<26>: [105 119  86 107 138]
<21>: [107 107 159 106 133]
<44>: [108 107 107 106 158]
back: [138 107  86] : <26>
[159 106] : <21>
both <21> <26>:  : [107]
order: [158 106 107 107 108] : <44>
both <44> <26>:  : [107]
[107 159 106] : <21>

<196>: [139 114 182 107 129 168 135]
<134>: [140 141 147  89 142 132 155]
<52>: [149 112 129 125 112 108 117]
<44>: [157 141 117 107 168 129 135]
<161>: [132 133 141 158 123 192 131]
<26>: [158 136 133 132 142 123 192]
<53>: [117 125 112 108 149 111 129]
<104>: [ 71 131 127  81  77 192  98]
order: [108 112 112 117 125 129 149] : <52>
back: [135 168] : <196>
order: [123 192 158 136 133 132 142] : <26>
order: [111 149 125 129 117 108 112] : <53>
both <53> <196>:  : [129]
[107 168 129 135] : <44>

<52>: [136 162  76 104  95  90 155  88 144 167  81 137 114]
<196>: [120 125 119 121 124 124 126 145 165 173 140 173 124]
<53>: [128 138  98 117 111 108 133 102 136 143 102 129 120]
<104>: [ 98 120  97  85 111 156 148 126 159 160 134 174 104]
<44>: [ 92 145 109  87 123 157 160 140 161 165 145 173 126]
<161>: [120 125  86 121 124 124 126 172 128 128 122 127 124]
[140 161 165 145 173] : <44>
[120  97  85 111] : <104>
both <52> <53>:  : [136]

<196>: [121 105 132 106 152 119 104  92 123 169 110 143]
<26>: [123 126 122 145  90 168 117 120 114  90  88  90]
<52>: [126 107 181 110 133 141  86  71 126 128 127 156]
<79>: [118 137 100 160 104 113 145 159 125 103 146 103]
<161>: [134 127 115 116 162 111  56  69 136 137 142 131]
<90>: [125 117 145 122 148 120  90  88 105 114 168 123]
<53>: [125 157 142  86 126  71 110 141 133 128 155 193]
<63>: [117 114 145 123 120 148  88  90 146 105 122 167]
back: [105  88  90 120 148 122] : <90>
order: [167 122 105 146  90  88 148 120 123 145 114 117] : <63>
[110 133 141  86  71 126] : <52>
both <52> <196>:  : [110]
order: [ 88 120 148 105  90 125 168 122 145 117 114 123] : <90>
places <26>: [90] : 5 10 12
both <26> <196>:  : [123]

<52>: [132 150 120  97 150  78  96  92 108 160  98 141 166]
<134>: [166  98 132  97 150 108  96 150 141 120  91 160  78]
<26>: [120  94 150  78 120  97 117 100 172 143 169 142  94]
<63>: [166 120 160 132  98 150  92 150 108 142  96  97  78]
<90>: [123 147 167 146 127 129  89 100 155 148 155 123 102]
order: [ 78  92  96  97  98 108 120 132 141 150 150 160 166] : <52>
[150  78 120  97] : <26>
order: [ 96 108  91  97 160 166 120 132  98 150 150 141  78] : <134>

<161>: [114 169  87 122 150 143 131 108 124 145 119 105 130 123 157 141 105  88
 148 138 118 107 150 106 113 162  78 124 123 163 133 116 113]
<104>: [119 109 148 124 124 130 131 123 143 140 120 131 112 124 116 126 139 141
 114 143 140 132 118 132 139 123 136 132 119 107 130 132 112]
<53>: [116  85  95 157 146 143 128 146  97 128 121  85 127 151 125 109 122 146
 115 106 146 126 129 103 146 113  81 125 106 128 123  85  99]
<90>: [159  78 136 169  92 137 107 168  89 116 154 104 124 163  91  81 124 149
  97  87 169 180 104 154 160  69 124 129 119  99 121 120 130]
<79>: [133 177 147 102 147 117 130 123 137  97 131 183 140 107 139 152 132 134
 148 123  83  99 133 147 106 145 172  99 147 150 139 161 156]
places <104>: [132] : 22 24 28 32
places <53>: [146] : 5 8 18 21 25

<44>: [ 76  95 174  80]
<104>: [141 177  84 165]
<52>: [120 142  90  93]
<63>: [161  89  89  89]
<196>: [120 142  93  91]
<161>: [108 110 174  86]
<90>: [103 115 164 163]
<26>: [ 95 105 182 163]
<134>: [104 112 166 171]
<79>: [110 108 164 142]
<53>: [160 170  92 148]
places <196>: [91] : 4
places <63>: [89] : 2 3 4
back: [166 112] : <134>
[110 108 164 142] : <79>
both <52> <79>:  : [142]
order: [ 93  90 142 120] : <52>

<26>: [147 154 126 128 128 104 143 129 108 105 145  96 126 102 148 143 117 128
 122  98 111 134 168]
<53>: [ 99 136 128 139 121 160 143 160 121  98 160 123 130 160  89 160 117  99
 159 127 129  87 121]
<196>: [ 90 128 152  82  74 104  66 102 116 193 134 123 153 168 148 105 142 107
 117 130 135 143  97]
<104>: [128 143 117 154 147 105 111 134  96 128 108 148 126 126 117 129 104  97
 168 102 143 145 128]
order: [168 134 111  98 122 128 117 143 148 102 126  96 145 105 108 129 143 104
 128 128 126 154 147] : <26>
places <53>: [121] : 5 9 23
[ 90 128 152  82  74 104  66 102 116 193 134 123 153 168 148 105 142 107
 117 130 135 143  97] : <196>

<161>: [151 145 123 125 117 129 114  80 107 141 143 115 126 131 131 145 134 126
 123  99 114 143  67 116 164  99 123 186 133 125 148 136 147 112  91 127
 125 156 165  82 136 129  82 173 186 134 135]
<53>: [147 142 125 125 117 129 115  87 107 140 143 115 128 131 131 145 134 126
 123 111 117 143  80 116 154 103  93 173 133 125 136 134 143 114  94 127
 126 156 163  85 135 129  99 159 172 134 135]
<26>: [142 140 125 125 117 129 118 110 113 139 143 116 128 131 131 141 134 126
 123 114 117 137 113 116 143 113 111 148 133 125 135 134 141 114 107 127
 126 146 143 105 135 129 115 146 149 134 135]
<134>: [109  91 125 125 115 131 113  84 107 140 143 115 128 131 131 145 134 126
 111 117 143  80 123 116 154 100  84 173 133 125 136 134 148 114  94 127
 126 156 176  80 135 129  99 159 172 134 135]
<52>: [147 142 125 125 117 129 115  87 107 140 143 115 128 131 131 145 134 126
 134 108 117 143  80 116 154 103  93 173 133 125 137 134 143 114  94 127
 125 156 163  85 135 129  96 160 172 134 135]
<196>: [147 142 125 125 117 129 115 104 107 140 143 116 128 131 131 142 134 126
 123 111 117 141 100 116 146 108 105 160 133 125 136 134 133 114 100 127
 126 153 153 101 135 129 105 154 157 134 135]
[147 142 125 125 117 129 115 104 107 140 143 116 128 131 131 142 134 126
 123 111 117 141 100 116 146 108 105 160 133 125 136 134 133 114 100 127
 126 153 153 101 135 129 105 154 157 134 135] : <196>
[112  91] : <161>
[123 111 117 143  80 116] : <53>
[147 142 125 125 117 129 115  87 107 140 143 115 128 131 131 145 134 126
 134 108 117 143  80 116 154 103  93 173 133 125 137 134 143 114  94 127
 125 156 163  85 135 129  96 160 172 134 135] : <52>

<79>: [ 96 120 131 147 186 146 162 183 149 161 154]
<90>: [123 133  98 134  87 108 116 145 146  85 148]
<134>: [111  87  66 109 108 118 137 157 122 131 125]
<63>: [145 161 136 132  79 122  86 102 112  81 107]
<53>: [120 147 186  96 149 145 116 125  70 167  78]
<196>: [150 123  95 189  85 135 101 141 150 136 149]
<26>: [ 87  66 109 108 121 137 157 122 131 125 105]
<161>: [111 116  86 135 103 131 130 193 148 114 151]
<21>: [150 123  95 189  85 135 101 141 173  80 149]
both <161> <79>:  : [131]
[ 87  66 109 108 121 137 157 122 131 125 105] : <26>
[130 193 148 114] : <161>
back: [125 131 122 157 137 118 108 109  66  87] : <134>
back: [149  96 186 147 120] : <53>

<104>: [ 97 136 147 152 139 133 104  93 102 144 151  72 110  90 108 128 105  97
 114 141]
<196>: [110 152 129 147  93 133  90 114 108 141 104 151 139  72 136 144 102  97
 152 105]
<63>: [123  99 105  97 114 142 119 110 115  71 125 125  97 112 124  71 130 117
 125 126]
places <63>: [71] : 10 16
[108 128 105  97 114 141] : <104>
order: [141 114  97 105 128 108  90 110  72 151 144 102  93 104 133 139 152 147
 136  97] : <104>
[102  97] : <196>
[110 152 129 147  93 133  90 114 108 141 104 151 139  72 136 144 102  97
 152 105] : <196>
back: [147 129] : <196>
[151 139] : <196>

<134>: [136 145 124 123]
<63>: [137 196  94 152]
<104>: [151 118 183 152]
<44>: [119 133 136 118]
<53>: [119 145 124 112]
both <104> <44>:  : [118]
both <44> <134>:  : [136]
both <63> <104>:  : [152]

<52>: [128 139 130 161 168 144 160 124 141 157 161]
<79>: [158 107 146  89 116 159 160  99 182 118 162]
<134>: [158 133  89 134 109  85 106 127 178 124  91]
<90>: [134 150 128  87  89 120 146 157 123 154 103]
<44>: [139 124 168 160 161 160 141 128 130 116 144]
back: [182  99 160 159 116  89 146 107 158] : <79>
order: [116 124 128 130 139 141 144 160 160 161 168] : <44>
both <90> <44>:  : [128]

<104>: [ 73 110 124 142  94 133 133]
<196>: [ 89 113 123 137 102 129 130]
<53>: [118 127 129 129 123 130 130]
<44>: [ 91 109 121 135 100 127 128]
<161>: [ 91 109 100 121 135 127 134]
<63>: [ 73 110 124 142  94 141 144]
back: [121 100 109] : <161>
[113 123 137] : <196>
back: [127 100 135 121 109  91] : <44>

<63>: [130 105 106 119 137 122 116 147 159  94 116 102 100 119 133  99 124  89
 145 133 121 118 137 130 149 135 116 141 171 141 118 130 116 162 118  88
 121 127 158 126 102 164 105 109 136 115 170 140 112 113 109 113]
<161>: [119 130 130 124 124 127 125 134 114 104 141 105 132 130 111 127 129 125
 118 135 138 148 124 118 134 141 122 121 135 109 120 139 132 128 120 118
 148 127 112 124 130 119 112 109 137 121 128 151 142 132 118 129]
<21>: [116 128 141 139 120 127 120 120  99 131 130 130 136 128 122 126 114 107
 137 119 130 130 124 124 127 125 134 115 104 141 122 124 126 122 145 135
 125 121 112 138 142 137 147 129 123 142 134 117 115 142 146 128]
<79>: [137 140 147 118 133 122 121 116 109 116 126 141 159 106 119 124  89 118
 116 102 113 118 127 130 162 170 164 105 130 172  88 145 158 115 121 130
 105 102 135  94 112 100 116 119  99 113 141 133 109 136 149 137]
order: [135 138 148 124 118 134 141 122 121 135 109 120 139 132 128 120 118 148
 127 112 124 130 119 112 109 137 121 128 151 142 132 118 129 119 130 130
 124 124 127 125 134 114 104 141 105 132 130 111 127 129 125 118] : <161>
order: [ 88  89  94  99 100 102 102 105 105 106 109 109 112 113 113 115 116 116
 116 116 118 118 118 119 119 121 121 122 124 126 127 130 130 130 133 133
 135 136 137 137 140 141 141 145 147 149 158 159 162 164 170 171] : <63>
places <63>: [130] : 1 24 32
[118 133 122] : <79>
back: [141 104 115 134 125 127 124 124 130 130 119] : <21>
order: [140 112 113 109 113 130 105 106 119 137 122 116 147 159  94 116 102 100
 119 133  99 124  89 145 133 121 118 137 130 149 135 116 141 171 141 118
 130 116 162 118  88 121 127 158 126 102 164 105 109 136 115 170] : <63>

<161>: [129 127 118 124  97 165 128  88 129 131 130 172 129 128 130 170 128 129
 130 128 129 172  92  90 128 132 129  92  97 130 127 131 136 127 148 175
 116 128  92 131 159 167]
<52>: [ 70 127 141 166 116 136 126 114 156  69 172 137 157 184  86 141  87  91
  67  90  77 134 143 114  84 183 162 118 118  95 186 162 144  92 116 140
 166 129 116 126 136 132]
<26>: [ 73 128 139 164 118 138 127 114 157  76 171 141 156 188  78 133  81  91
  65  83  72 139 140 113  84 182 157 113 111  92 186 167 144  92 124 138
 167 131 119 130 132 137]
<44>: [ 78 127 137 160 120 135 131 118 157  73 178 134 159 184  83 138  84  90
  67  89  75 136 115 118  86 181 164 116 120  95 188 167 142  97 119 134
 164 126 114 124 133 139]
<196>: [114 128 144 136 116 129 125 142 132 116 142 125 134 138 113 121 119 120
 109 115 116 130 143 124 121 139 116 124 132 117 143 136 125 120 126 129
 148 128 123 132 136 120]
places <196>: [116] : 5 10 21 27
[165 128  88 129 131 130 172 129 128 130] : <161>

